Below are the code and all the weights of a small trained network. Each question names an input and a target symbol and asks about switching units off, where a switched-off unit gives its printed mean instead of its output.

import numpy as np


def w(rows, s, z=0):
    codes = np.array(rows[::2]) - 128.0
    scale = np.full(codes.shape[1], s)
    scale[-1] = z or s
    return codes * scale


def norm(h):
    return h / np.sqrt((h * h).mean(-1, keepdims=True) + 1e-5)


def f(y):
    return np.maximum(y, 0)


def softmax(a):
    e = np.exp(a - a.max(-1, keepdims=True))
    return e / e.sum(-1, keepdims=True)


def log_softmax(a):
    a = a - a.max(-1, keepdims=True)
    return a - np.log(np.exp(a).sum(-1, keepdims=True))


def net(x, mask):
    ids = ['ΔΘΦΨαβγεζημξπστ'.index(c) for c in x.split()]
    T = len(ids)
    res = E[ids] + P[:T]
    r = norm(res)
    for j in range(2):
        rows = slice(2 * j, 2 * j + 2)
        q, k, v = (r @ M[0][rows].T for M in (Q, K, V))
        z = softmax(np.where(np.tri(T) > 0, q @ k.T / 2**0.5, -1e9)) @ v
        o = O[0][rows]
        res = res + np.where(mask[j], z, o[:, -1]) @ o[:, :-1]
    y = f(norm(res) @ A[0][:, :-1].T + A[0][:, -1])
    res = res + np.where(mask[2:18], y, B[0][:, -1]) @ B[0][:, :-1]
    return log_softmax(norm(res)[-1] @ U[:, :-1].T + U[:, -1])


Q, K, V, O, A, B = {}, {}, {}, {}, {}, {}
E = w([
[110,122,133,167,123,156],'Δ',
[182,198,198,166,117,164],'Θ',
[110,114,107,105,201,122],'Φ',
[153,147,148,152,125,179],'Ψ',
[60,94,59,99,106,121],'α',
[134,127,112,196,113,122],'β',
[94,121,20,63,106,114],'γ',
[112,128,133,76,127,122],'ε',
[98,117,138,90,80,165],'ζ',
[82,104,81,124,160,99],'η',
[103,117,109,32,138,125],'μ',
[152,238,114,115,143,101],'ξ',
[85,105,141,153,113,142],'π',
[178,79,153,106,251,90],'σ',
[164,153,122,62,138,119],'τ',
],0.019)
P = w([
[206,107,126,152,87,95],'0',
[137,24,124,91,249,110],'1',
[78,206,152,131,134,47],'2',
[210,171,30,56,116,178],'3',
[139,29,144,122,206,111],'4',
[48,250,207,163,28,53],'5',
],0.011)
Q[0] = w([
[223,122,53,80,166,148],'head 0',
[67,85,182,161,207,85],'head 0',
[102,248,121,147,104,168],'head 1',
[132,224,124,44,190,149],'head 1',
],0.011)
K[0] = w([
[42,244,113,135,141,110],'head 0',
[173,39,97,157,196,163],'head 0',
[94,234,154,158,84,97],'head 1',
[84,240,173,31,197,1],'head 1',
],0.0081)
V[0] = w([
[121,172,121,184,177,138],'head 0',
[146,136,254,105,166,111],'head 0',
[171,223,165,128,106,223],'head 1',
[129,76,35,128,81,196],'head 1',
],0.0091)
O[0] = w([
[197,31,90,140,140,62,69],'head 0',
[149,183,199,179,210,155,197],'head 0',
[138,112,78,140,215,123,137],'head 1',
[195,136,105,110,164,254,2],'head 1',
],0.0078,0.0043)
A[0] = w([
[195,177,186,139,151,155,36],'neuron 0',
[105,161,179,202,216,35,99],'neuron 1',
[191,163,122,189,98,120,89],'neuron 2',
[54,178,24,156,136,107,212],'neuron 3',
[157,62,61,177,175,131,185],'neuron 4',
[76,102,179,135,117,184,1],'neuron 5',
[190,87,197,130,147,127,100],'neuron 6',
[202,160,56,164,161,113,56],'neuron 7',
[116,169,98,46,108,112,134],'neuron 8',
[33,97,94,218,165,164,106],'neuron 9',
[161,172,92,185,135,129,61],'neuron 10',
[207,132,47,140,138,242,79],'neuron 11',
[131,149,141,111,103,205,63],'neuron 12',
[82,141,235,93,173,115,74],'neuron 13',
[76,61,26,128,109,169,67],'neuron 14',
[124,177,77,115,254,172,136],'neuron 15',
],0.0095,0.0075)
B[0] = w([
[84,151,169,92,100,140,147],'neuron 0',
[26,141,95,122,87,110,255],'neuron 1',
[136,27,77,151,128,96,151],'neuron 2',
[147,179,222,170,189,94,242],'neuron 3',
[154,109,75,184,98,181,178],'neuron 4',
[24,41,156,53,170,126,138],'neuron 5',
[152,199,168,94,131,151,161],'neuron 6',
[221,10,161,63,195,127,152],'neuron 7',
[146,90,138,157,142,142,200],'neuron 8',
[166,173,141,140,254,3,144],'neuron 9',
[107,103,116,109,217,134,141],'neuron 10',
[208,235,88,93,144,64,165],'neuron 11',
[74,132,110,144,245,129,159],'neuron 12',
[171,110,67,167,34,98,200],'neuron 13',
[132,181,62,90,129,102,147],'neuron 14',
[120,122,172,132,60,221,182],'neuron 15',
],0.0092,0.0077)
U = w([
[181,118,9,118,127,118,99],'Δ',
[195,70,165,224,199,164,103],'Θ',
[221,94,166,88,67,83,14],'Φ',
[196,28,141,146,156,134,118],'Ψ',
[137,106,100,64,90,142,133],'α',
[180,75,36,223,82,132,128],'β',
[124,139,26,76,123,123,100],'γ',
[82,195,222,190,66,171,63],'ε',
[165,232,134,123,207,233,64],'ζ',
[182,78,87,102,13,93,107],'η',
[44,108,173,40,191,216,90],'μ',
[157,64,40,129,208,48,137],'ξ',
[106,48,62,181,71,182,254],'π',
[70,174,115,134,119,28,156],'σ',
[130,91,165,119,160,139,145],'τ',
],0.011,0.0031)

Each question gives the input, a string of symbols that net reads in full, and the target symbol t.
The units are the heads (2 rows each of Q, K, V and O) and the neurons (one row each of A and B). Each row of codes is followed by its name. A weight is (code - 128) times the scale printed after its matrix; where a second scale follows, it is the last column's (O, A, B and U).
mask holds one flag per unit, heads first, then neurons. A switched-off unit (its flag False) gives its mean, the last column of its rows in O or B, instead of its output. The means were averaged over made-up inputs and are rounded, as every weight is.
A unit's drop is (log p(t) with every unit on - log p(t) with that unit switched off) / (log p(t) with every unit on - log p(t) with every unit switched off).
The circuit of an input: a set's keep is (log p(t) with only the set's units on - log p(t) with every unit switched off) / (log p(t) with every unit on - log p(t) with every unit switched off). Starting from the 12 units with the biggest drops (on a tie, the unit counted first), units are removed one at a time, each time the one whose removal leaves the highest keep (on an exact tie, the one counted first), for as long as the keep stays at least 0.8.
circuit, biggest first: the units of the circuit, biggest drop first
most important unit: the unit with the biggest drop
k most important neurons: the k neurons with the biggest drops, biggest first
drop when u is switched off: that unit's drop, to one decimal
input ξ μ η ζ γ, target Δ: circuit, biggest first -> head 1; neuron 14; neuron 1
input α β ζ Θ β, target β: circuit, biggest first -> neuron 4
input ε β ζ τ ε, target η: circuit, biggest first -> head 1; neuron 13
input ε ε ζ Φ, target ζ: circuit, biggest first -> neuron 11; neuron 15
input Φ ζ π α ζ Θ, target σ: 2 most important neurons -> neuron 15; neuron 1
input Θ Ψ σ η γ, target Δ: 3 most important neurons -> neuron 14; neuron 4; neuron 1
input ζ Θ Ψ ζ ε, target η: circuit, biggest first -> neuron 13; head 1
input Θ ε Ψ, target σ: 2 most important neurons -> neuron 1; neuron 9
input ζ η Δ ζ Ψ, target ζ: circuit, biggest first -> head 1; neuron 11
input Θ ξ ζ η, target ζ: circuit, biggest first -> neuron 15; neuron 1
input τ γ Θ π Φ, target π: circuit, biggest first -> neuron 3; head 1; neuron 13
input σ ε Φ ε, target Φ: 2 most important neurons -> neuron 1; neuron 8
input Ψ ζ ζ β, target ζ: 2 most important neurons -> neuron 11; neuron 15
input α ζ σ Φ, target σ: most important unit -> head 1
input Θ ζ Θ ε, target Θ: 2 most important neurons -> neuron 15; neuron 4
input Φ σ Φ Θ, target Φ: 2 most important neurons -> neuron 2; neuron 1
input ζ ε Θ Θ, target Θ: 3 most important neurons -> neuron 7; neuron 2; neuron 15
input Ψ ζ μ ζ, target μ: 4 most important neurons -> neuron 13; neuron 12; neuron 11; neuron 4
input ζ Φ ε ζ, target ε: drop when head 1 is switched off -> 1.8
input ζ γ Θ Ψ, target Θ: most important unit -> head 1
input ξ ζ ζ σ, target ζ: drop when neuron 3 is switched off -> -0.1
input Θ γ Θ ζ, target Θ: drop when neuron 12 is switched off -> 0.0
input ξ ζ ε ζ, target ε: drop when neuron 9 is switched off -> 0.1
